array([[126, 117, 135, 118, 114],
       [135, 122, 139, 123, 129],
       [152, 121, 155, 120, 125]]) Answer: 114

array([[115, 154, 132, 155, 146, 118],
       [116, 153, 100, 140, 103, 101],
       [110, 105, 145, 113, 153, 126]]) Answer: 118

array([[107, 122, 121, 122, 122, 137],
       [152, 145, 131, 126, 132, 114],
       [129, 131, 127, 124, 128, 125]]) Answer: 137

array([[122, 153, 127, 143],
       [107, 113, 149, 113],
       [142, 140, 120, 133]]) Answer: 143

array([[122, 109, 113, 137],
       [129, 104, 110, 122],
       [147, 101, 116, 111]]) Answer: 137

array([[124, 135, 134, 153],
       [111, 131, 126, 115],
       [105, 146, 141, 139]]) Answer: 153

array([[133, 130, 131, 137, 133, 118, 134],
       [130, 104, 137, 113, 124, 125, 141],
       [125, 127, 140, 128, 135, 135, 129]]) Answer: 134

array([[107, 152, 131, 104],
       [127, 124, 140, 115],
       [141, 124, 107, 141]]) Answer: 104
---
[106 130 113 151]	113

[[149 119 144 138]
 [112 113 136 123]
 [111 111 126 125]]	126

[151 133 149  99]	149

[139 149 154 122]	154

[107 132 108 150]	108

[[157 135 126 113]
 [150 131 122 114]]	122

[149 130 101 133]	101

[ 99 126 140 149]	140

[108 156  99 152]	99

[[144 128 130 151]
 [141 128 131 153]
 [134 128 136 155]]	136
---
[[143 133 135 107]
 [107 111 148 119]] → 135

[[142 125 114 139 140 118 130]
 [124 129 112 140 129 119 103]] → 114

[[148 131 133 140 158 121 132]
 [112 119 146 125 138 124 111]] → 133

[[107 114 136 152]
 [127 130 126 100]] → 136

[[133 132 137 107 130 128 154]
 [143 130 126 119 144 118 147]] → 137

[[133 140 126 132 134 135 135]
 [129 103 128 129 124 138 116]] → 126

[[124 149 133 141 111 138]
 [101 111 109 122 131 149]] → 133

[[128 119 110 135 134 157]
 [128 119 111 135 134 155]] → 110

[[131 109 116 134 145 127]
 [ 99 129 135 132 135 107]] → 116
---
[[130 136 137 128 135 128 122]
 [139 100 100 110 101 140 135]
 [121 116 116 142 114 117 113]] >> 110, 142

[158 130 133 147 118] >> 133, 158

[111 109 133 152 131 112 106] >> 152, 152

[129 131 125 138 134 106 118] >> 138, 138

[132 155 106 146 112] >> 106, 155

[138 143 102 111 107 116 122] >> 111, 143
---
[157 133 100 136 147 114] Answer: 133

[[126 117 147 103]
 [126 138 141 144]
 [145 112 116 132]] Answer: 116

[156 125 122 128 119 118 133] Answer: 122

[[127 145 126 151 108]
 [113 112 132 106 134]
 [152 109 103 112 135]] Answer: 108

[[138 123 117 145 136 117 116]
 [125 102 111 156 132 127 136]] Answer: 116

[150 137 116 146 139 143 141] Answer: 139
---
Q: [120 116 125 128 150 123]
A: 128

Q:
[[147 128 136 126 116 115 105]
 [118 122 141 150 130 115 131]]
A: 126

Q: [101 150 109 104 142 112]
A: 104

Q:
[[125 145 113 144 141]
 [133 113 145 111 119]
 [130 150 136 113 142]]
A: 144

Q: [132 134 115 153 140 102]
A: 153

Q: [128 139 157 131]
A: 131

Q: [135 108 126 125 106]
A: 125

Q: [153 149 119 146]
A: 146
---
[132  98 115 131 147] Out: 115
[126 148 103 144 124] Out: 103
[102 141 111 153 140] Out: 111
[148 100 119 104 126] Out: 119
[103  99 139 116 135] Out: 139
[117 124 111 107 156] Out: 111
[101 121 120 135 143] Out: 120
[137 104 111 133 130] Out: 111
[107 136 114 133 111] Out: 114
---
[[139 122 125 124 107 148]
 [141 123 126 123 105 150]] 123

[111 150 114 157 113 115] 150

[129 119 128 146 120 103] 119

[117 107 126 128 130 135] 107

[[129 121 140 101 125 132]
 [129 121 135 107 123 126]] 121

[130 106 155 133 131 127] 106

[112 139 125 129 132 156] 139

[[128 128 120 131 127 128]
 [128 128 150 133 125 128]
 [125 128 123 131 130 128]] 128

[125  98 136 127 148 130] 98

[137 124 127 101 132 120] 124
---
[102 123 113 114 110] yields 113, 123

[123 150 102 136 126 127 124] yields 136, 150

[144 130 155 128 119] yields 155, 155

[[145 116 132 128 127]
 [120 119 132 150 123]
 [123 112 124 134 126]] yields 132, 150

[132 120 125 153 125] yields 125, 153

[[130 119 132 130 124]
 [107 129 121 129 111]
 [127 115 134 131 122]] yields 121, 134

[105 123 150 132 145] yields 150, 150
---
[[ 98 102 147 107 116]
 [137 151 120 139 132]
 [140 150 150 129 111]]	120

[[119 122 155 107 137]
 [127 128 114 145 121]
 [121 128 148 123 158]]	114

[[138 152 148 151 107]
 [149 113 124 137 117]
 [126 131 142 117 149]]	124

[[151 133 149 118 139]
 [107 122  98 135 114]
 [126 141 117 147 103]]	98

[[115 133 111 123 127]
 [155 121 152 116 111]
 [131 146 129 137 144]]	152

[[118 134 126 127 110]
 [102 131 127 137 132]
 [115 127 123 135 120]]	127
